Below are the code and all the weights of a small trained network. Each question names an input and a class and asks about switching units off, where a switched-off unit gives its printed mean instead of its output.

import numpy as np


def w(rows, s, z=0):
    codes = np.array(rows[::2]) - 128.0
    scale = np.full(codes.shape[1], s)
    scale[-1] = z or s
    return codes * scale


def norm(h):
    return h / np.sqrt((h * h).mean(-1, keepdims=True) + 1e-5)


def f(y):
    return np.maximum(y, 0)


def log_softmax(a):
    a = a - a.max(-1, keepdims=True)
    return a - np.log(np.exp(a).sum(-1, keepdims=True))


def net(x, mask):
    res = np.array(x, float).reshape(1, 3) / 4 @ E
    u = 0
    for l in range(3):
        y = f(norm(res) @ A[l][:, :-1].T + A[l][:, -1])
        res = res + np.where(mask[u : u + 13], y, B[l][:, -1]) @ B[l][:, :-1]
        u += 13
    return log_softmax(norm(res)[-1] @ U[:, :-1].T + U[:, -1])


A, B = {}, {}
E = w([
[175,124,115,130,114,192,233,122,123,148,214],'x0',
[108,230,206,157,149,30,108,146,168,254,169],'x1',
[169,145,69,136,173,44,157,122,37,157,120],'x2',
],0.01)
A[0] = w([
[163,148,181,155,71,121,122,163,85,106,101,18],'L0N0',
[132,165,102,97,127,75,160,106,129,185,119,59],'L0N1',
[145,119,83,188,202,104,103,67,93,128,104,52],'L0N2',
[123,193,119,120,179,211,86,183,82,108,86,20],'L0N3',
[97,171,1,67,132,105,108,165,108,80,186,44],'L0N4',
[135,62,188,76,140,163,50,103,100,80,207,91],'L0N5',
[166,143,95,134,104,171,138,97,100,83,157,211],'L0N6',
[119,104,198,142,73,158,115,129,195,117,73,4],'L0N7',
[112,137,157,106,102,146,123,116,99,89,72,121],'L0N8',
[83,122,160,149,143,84,71,164,75,103,38,9],'L0N9',
[121,122,167,132,127,103,141,178,177,157,140,113],'L0N10',
[153,44,162,124,176,149,137,193,123,107,154,126],'L0N11',
[180,167,167,174,60,121,147,114,123,173,133,109],'L0N12',
],0.0064,0.0032)
B[0] = w([
[137,113,154,104,129,112,101,151,99,144,151,128],'L0N0',
[73,152,181,155,131,168,109,128,100,96,141,201],'L0N1',
[103,126,191,125,87,84,164,152,159,145,64,191],'L0N2',
[153,55,195,93,158,86,118,170,102,166,140,142],'L0N3',
[128,253,188,136,86,135,77,131,128,106,161,168],'L0N4',
[129,201,161,167,115,76,145,135,92,147,82,196],'L0N5',
[54,168,182,147,139,75,92,151,151,129,113,254],'L0N6',
[88,132,192,125,64,82,153,131,124,157,68,209],'L0N7',
[126,141,160,84,181,125,71,137,127,152,200,186],'L0N8',
[23,64,91,136,158,136,74,90,135,186,134,228],'L0N9',
[159,109,131,100,168,102,92,98,121,13,177,217],'L0N10',
[140,182,157,122,213,86,117,122,158,124,180,189],'L0N11',
[103,117,100,188,171,144,111,133,158,55,80,213],'L0N12',
],0.0063,0.0044)
A[1] = w([
[207,133,22,123,130,44,164,124,25,178,84,93],'L1N0',
[158,117,183,85,110,119,132,104,129,98,171,81],'L1N1',
[139,103,162,202,136,162,153,60,89,165,116,43],'L1N2',
[218,115,85,141,109,201,238,116,160,186,180,93],'L1N3',
[76,85,140,133,212,128,115,99,152,128,120,122],'L1N4',
[180,139,155,140,74,161,217,157,78,157,177,55],'L1N5',
[116,164,118,145,167,156,213,112,114,87,183,98],'L1N6',
[195,145,116,137,144,156,162,101,162,141,116,26],'L1N7',
[133,78,19,89,91,165,132,164,142,130,115,49],'L1N8',
[153,147,69,107,118,80,179,111,91,152,103,4],'L1N9',
[171,59,96,32,125,182,143,112,54,2,55,125],'L1N10',
[54,136,185,122,121,66,119,144,119,150,108,162],'L1N11',
[149,185,111,168,151,123,144,113,133,48,80,88],'L1N12',
],0.0078,0.0035)
B[1] = w([
[97,159,180,125,43,237,141,137,116,65,42,182],'L1N0',
[118,96,121,90,138,107,173,118,89,156,97,152],'L1N1',
[128,79,126,121,152,141,139,129,141,136,109,134],'L1N2',
[50,110,80,118,79,89,2,133,134,179,118,176],'L1N3',
[133,103,88,136,98,138,165,161,134,131,156,184],'L1N4',
[116,93,72,140,71,102,94,133,131,128,145,169],'L1N5',
[100,85,79,132,137,74,113,110,138,202,142,198],'L1N6',
[92,98,90,119,133,128,145,88,131,124,139,133],'L1N7',
[121,152,156,161,173,127,87,162,160,95,165,136],'L1N8',
[92,154,161,113,112,145,156,145,92,121,98,144],'L1N9',
[193,173,160,228,179,79,105,116,153,115,185,207],'L1N10',
[186,107,67,130,154,173,179,116,94,140,159,255],'L1N11',
[136,90,136,70,199,149,181,133,142,130,108,156],'L1N12',
],0.0084,0.0093)
A[2] = w([
[192,228,134,148,166,77,130,104,154,114,172,11],'L2N0',
[118,143,239,75,50,158,126,90,179,133,137,85],'L2N1',
[115,95,207,57,56,198,128,136,209,67,130,52],'L2N2',
[170,69,53,55,154,195,196,130,115,134,168,15],'L2N3',
[182,135,66,170,155,149,130,104,136,8,107,124],'L2N4',
[155,179,136,183,130,118,127,96,112,164,132,18],'L2N5',
[145,180,103,107,88,126,182,147,35,79,31,14],'L2N6',
[153,199,169,137,142,132,147,166,140,163,172,4],'L2N7',
[253,95,112,30,163,162,150,88,96,175,139,2],'L2N8',
[123,163,147,119,127,175,219,100,121,113,178,35],'L2N9',
[146,162,131,180,218,117,185,129,129,182,168,107],'L2N10',
[107,48,57,89,136,57,101,115,155,137,92,83],'L2N11',
[112,108,83,91,201,122,19,114,117,97,20,68],'L2N12',
],0.0076,0.0025)
B[2] = w([
[213,125,164,179,117,140,88,118,182,56,156,204],'L2N0',
[133,140,114,117,132,145,161,119,9,86,84,193],'L2N1',
[152,212,148,143,89,143,251,137,14,188,51,199],'L2N2',
[89,123,184,19,197,168,220,196,122,47,61,163],'L2N3',
[178,133,183,8,197,53,127,139,157,226,126,213],'L2N4',
[175,112,141,78,120,160,123,117,152,88,106,172],'L2N5',
[121,160,204,133,64,182,213,130,101,143,98,199],'L2N6',
[223,74,96,124,185,105,78,135,151,114,100,178],'L2N7',
[16,81,67,77,165,125,169,149,206,52,122,146],'L2N8',
[99,165,83,150,120,123,82,109,120,150,120,172],'L2N9',
[164,84,189,92,127,145,109,129,154,35,149,255],'L2N10',
[48,41,34,81,133,109,117,104,139,167,130,225],'L2N11',
[72,135,41,185,2,146,85,110,158,171,230,212],'L2N12',
],0.0072,0.0062)
U = w([
[74,105,39,145,90,109,71,116,139,182,162,137],'0',
[200,136,173,150,174,102,92,125,165,99,156,134],'1',
[124,177,156,140,92,162,189,130,81,148,59,128],'2',
[92,89,109,56,187,137,166,152,155,99,109,120],'3',
[169,214,6,98,163,184,125,91,198,140,74,4],'4',
],0.023,0.025)

Each question gives the input, the list of numbers given to net, and the class t.
The units are the neurons (one row each of A and B). Each row of codes is followed by its name. A weight is (code - 128) times the scale printed after its matrix; where a second scale follows, it is the last column's (A, B and U).
mask holds one flag per neuron, layer by layer. A switched-off neuron (its flag False) gives its mean, the last column of its row in B, instead of its output. The means were averaged over made-up inputs and are rounded, as every weight is.
A unit's drop is (log p(t) with every unit on - log p(t) with that unit switched off) / (log p(t) with every unit on - log p(t) with every unit switched off).
The circuit of an input: a set's keep is (log p(t) with only the set's units on - log p(t) with every unit switched off) / (log p(t) with every unit on - log p(t) with every unit switched off). Starting from the 12 units with the biggest drops (on a tie, the unit counted first), units are removed one at a time, each time the one whose removal leaves the highest keep (on an exact tie, the one counted first), for as long as the keep stays at least 0.8.
circuit, biggest first: the units of the circuit, biggest drop first
unit that matters most: the unit with the biggest drop
k most important neurons: the k neurons with the biggest drops, biggest first
drop when u is switched off: that unit's drop, to one decimal
input [8,-6,1], class 0: circuit, biggest first : [L1N3]
input [3,3,-3], class 3: 2 most important neurons : [L1N0; L1N10]
input [-5,-5,-6], class 2: 2 most important neurons : [L1N6; L2N2]
input [6,6,-2], class 0: circuit, biggest first : [L0N6; L1N3]
input [-2,0,1], class 3: circuit, biggest first : [L1N11; L2N3; L1N4]
input [-3,-6,7], class 2: 2 most important neurons : [L1N0; L2N6]
input [0,-1,1], class 3: 2 most important neurons : [L1N11; L1N10]
input [-5,6,6], class 1: 4 most important neurons : [L1N3; L0N1; L1N6; L1N11]
input [-3,4,-2], class 1: 3 most important neurons : [L1N3; L1N6; L1N11]
input [8,1,7], class 0: 3 most important neurons : [L1N3; L1N6; L1N5]
input [-5,-5,-5], class 0: 3 most important neurons : [L2N12; L1N0; L0N10]
input [4,7,-8], class 2: 2 most important neurons : [L1N10; L2N2]
input [5,-7,-8], class 2: 2 most important neurons : [L2N2; L0N6]
input [-5,2,6], class 2: circuit, biggest first : [L1N0]
input [3,2,-3], class 3: 3 most important neurons : [L1N0; L0N10; L1N10]
input [6,4,-6], class 0: 3 most important neurons : [L1N3; L1N0; L0N6]
input [6,-8,0], class 1: drop when L1N10 is switched off : 2.2
input [7,-7,5], class 0: drop when L1N3 is switched off : 4.2
input [-1,0,3], class 3: drop when L0N1 is switched off : 0.7
input [0,1,0], class 3: unit that matters most : L1N12
